Below is a small trained network, with its code and all its weights. Each question gives an input and a target symbol and asks what happens when units are switched off, that is, made to give their printed mean instead of their output.

import numpy as np


def w(rows, s, z=0):
    codes = np.array(rows[::2]) - 128.0
    scale = np.full(codes.shape[1], s)
    scale[-1] = z or s
    return codes * scale


def f(y):
    return np.maximum(y, 0)


def softmax(a):
    e = np.exp(a - a.max(-1, keepdims=True))
    return e / e.sum(-1, keepdims=True)


def log_softmax(a):
    a = a - a.max(-1, keepdims=True)
    return a - np.log(np.exp(a).sum(-1, keepdims=True))


def net(x, mask):
    ids = ['αβγδεζηλτψω'.index(c) for c in x.split()]
    T = len(ids)
    res = E[ids] + P[:T]
    r = res
    for j in range(3):
        rows = slice(4 * j, 4 * j + 4)
        q, k, v = (r @ M[0][rows].T for M in (Q, K, V))
        z = softmax(np.where(np.tri(T) > 0, q @ k.T / 4**0.5, -1e9)) @ v
        o = O[0][rows]
        res = res + np.where(mask[j], z, o[:, -1]) @ o[:, :-1]
    y = f(res @ A[0][:, :-1].T + A[0][:, -1])
    res = res + np.where(mask[3:7], y, B[0][:, -1]) @ B[0][:, :-1]
    return log_softmax(res[-1] @ U[:, :-1].T + U[:, -1])


Q, K, V, O, A, B = {}, {}, {}, {}, {}, {}
E = w([
[32,139,206],'α',
[139,153,156],'β',
[215,159,221],'γ',
[187,139,201],'δ',
[141,66,159],'ε',
[203,250,46],'ζ',
[184,243,137],'η',
[189,64,193],'λ',
[173,48,175],'τ',
[187,89,198],'ψ',
[91,254,71],'ω',
],0.0098)
P = w([
[92,111,205],'0',
[142,177,255],'1',
[142,171,245],'2',
[131,134,174],'3',
[130,114,104],'4',
[121,102,89],'5',
[123,105,76],'6',
[122,106,62],'7',
[110,91,76],'8',
[128,110,42],'9',
[104,95,66],'10',
[109,99,73],'11',
],0.0066)
Q[0] = w([
[126,116,85],'head 1',
[135,145,158],'head 1',
[116,159,111],'head 1',
[151,58,128],'head 1',
[121,85,85],'head 2',
[208,175,70],'head 2',
[159,198,251],'head 2',
[50,117,61],'head 2',
[194,104,141],'head 3',
[156,123,137],'head 3',
[170,67,131],'head 3',
[152,61,220],'head 3',
],0.016)
K[0] = w([
[146,63,148],'head 1',
[103,124,116],'head 1',
[123,82,118],'head 1',
[150,162,164],'head 1',
[89,126,117],'head 2',
[144,127,248],'head 2',
[216,189,161],'head 2',
[113,36,78],'head 2',
[160,100,199],'head 3',
[141,119,165],'head 3',
[135,79,140],'head 3',
[64,71,209],'head 3',
],0.016)
V[0] = w([
[107,76,153],'head 1',
[131,168,114],'head 1',
[181,225,182],'head 1',
[105,149,229],'head 1',
[175,99,123],'head 2',
[254,104,89],'head 2',
[135,231,66],'head 2',
[158,114,124],'head 2',
[109,142,198],'head 3',
[190,232,57],'head 3',
[139,93,189],'head 3',
[144,129,135],'head 3',
],0.0094)
O[0] = w([
[121,133,74,134],'head 1',
[137,122,161,134],'head 1',
[168,200,178,216],'head 1',
[180,210,85,253],'head 1',
[111,85,91,94],'head 2',
[99,48,5,46],'head 2',
[171,208,53,133],'head 2',
[115,98,106,108],'head 2',
[137,188,160,199],'head 3',
[112,136,40,127],'head 3',
[163,167,183,142],'head 3',
[139,140,134,127],'head 3',
],0.011,0.0054)
A[0] = w([
[157,70,115,207],'neuron 1',
[142,33,157,102],'neuron 2',
[8,158,142,211],'neuron 3',
[14,223,135,1],'neuron 4',
],0.015,0.0035)
B[0] = w([
[132,154,193,129],'neuron 1',
[218,141,88,132],'neuron 2',
[236,118,224,184],'neuron 3',
[5,83,106,247],'neuron 4',
],0.015,0.014)
U = w([
[231,185,166,149],'α',
[146,186,128,254],'β',
[139,66,146,217],'γ',
[92,76,129,101],'δ',
[103,171,2,172],'ε',
[104,93,117,80],'ζ',
[97,210,69,105],'η',
[3,69,67,112],'λ',
[39,92,168,129],'τ',
[121,62,120,79],'ψ',
[107,76,124,87],'ω',
],0.0077,0.0069)

Each question gives the input, a string of symbols that net reads in full, and the target symbol t.
The units are the heads (4 rows each of Q, K, V and O) and the neurons (one row each of A and B). Each row of codes is followed by its name. A weight is (code - 128) times the scale printed after its matrix; where a second scale follows, it is the last column's (O, A, B and U).
mask holds one flag per unit, heads first, then neurons. A switched-off unit (its flag False) gives its mean, the last column of its rows in O or B, instead of its output. The means were averaged over made-up inputs and are rounded, as every weight is.
A unit's drop is (log p(t) with every unit on - log p(t) with that unit switched off) / (log p(t) with every unit on - log p(t) with every unit switched off).
The circuit of an input: a set's keep is (log p(t) with only the set's units on - log p(t) with every unit switched off) / (log p(t) with every unit on - log p(t) with every unit switched off). Starting from all 7 units, units are removed one at a time, each time the one whose removal leaves the highest keep (on an exact tie, the one counted first), for as long as the keep stays at least 0.8.
circuit, biggest first: the units of the circuit, biggest drop first
unit that matters most: the unit with the biggest drop
k most important neurons: the k neurons with the biggest drops, biggest first
heads that matter: for each layer, one digit per head in row order, 1 if its drop is at least 0.15 and else 0, layers parted by /
drop of u: that unit's drop, to one decimal
input δ α α ω ω α, target λ: heads that matter	010
input ε α ζ α ω δ α ψ, target α: circuit, biggest first	neuron 4
input ω α η τ ε α α δ, target α: heads that matter	001
input ε ψ α α ε ε δ ε α, target γ: circuit, biggest first	head 2; neuron 3
input α β ω τ, target α: heads that matter	000
input δ α ζ ψ α ε ψ ζ ω, target λ: heads that matter	001
input α ω α γ ω ψ ω α ω α, target λ: heads that matter	011
input ψ α ζ, target ε: circuit, biggest first	head 3; neuron 3
input ζ α η, target η: circuit, biggest first	neuron 3; head 2
input α ψ τ ε ε α τ τ ε λ, target α: 2 most important neurons	neuron 4; neuron 2
input α β α δ ε ω α β β ω γ, target α: drop of neuron 4	2.5
input ω ω δ α α ω λ α α ε, target α: drop of head 2	0.1
input β ω α α τ δ γ δ α α ζ, target ε: drop of neuron 4	0.2
input τ ω η ε ω ω β ω ψ, target α: unit that matters most	neuron 4
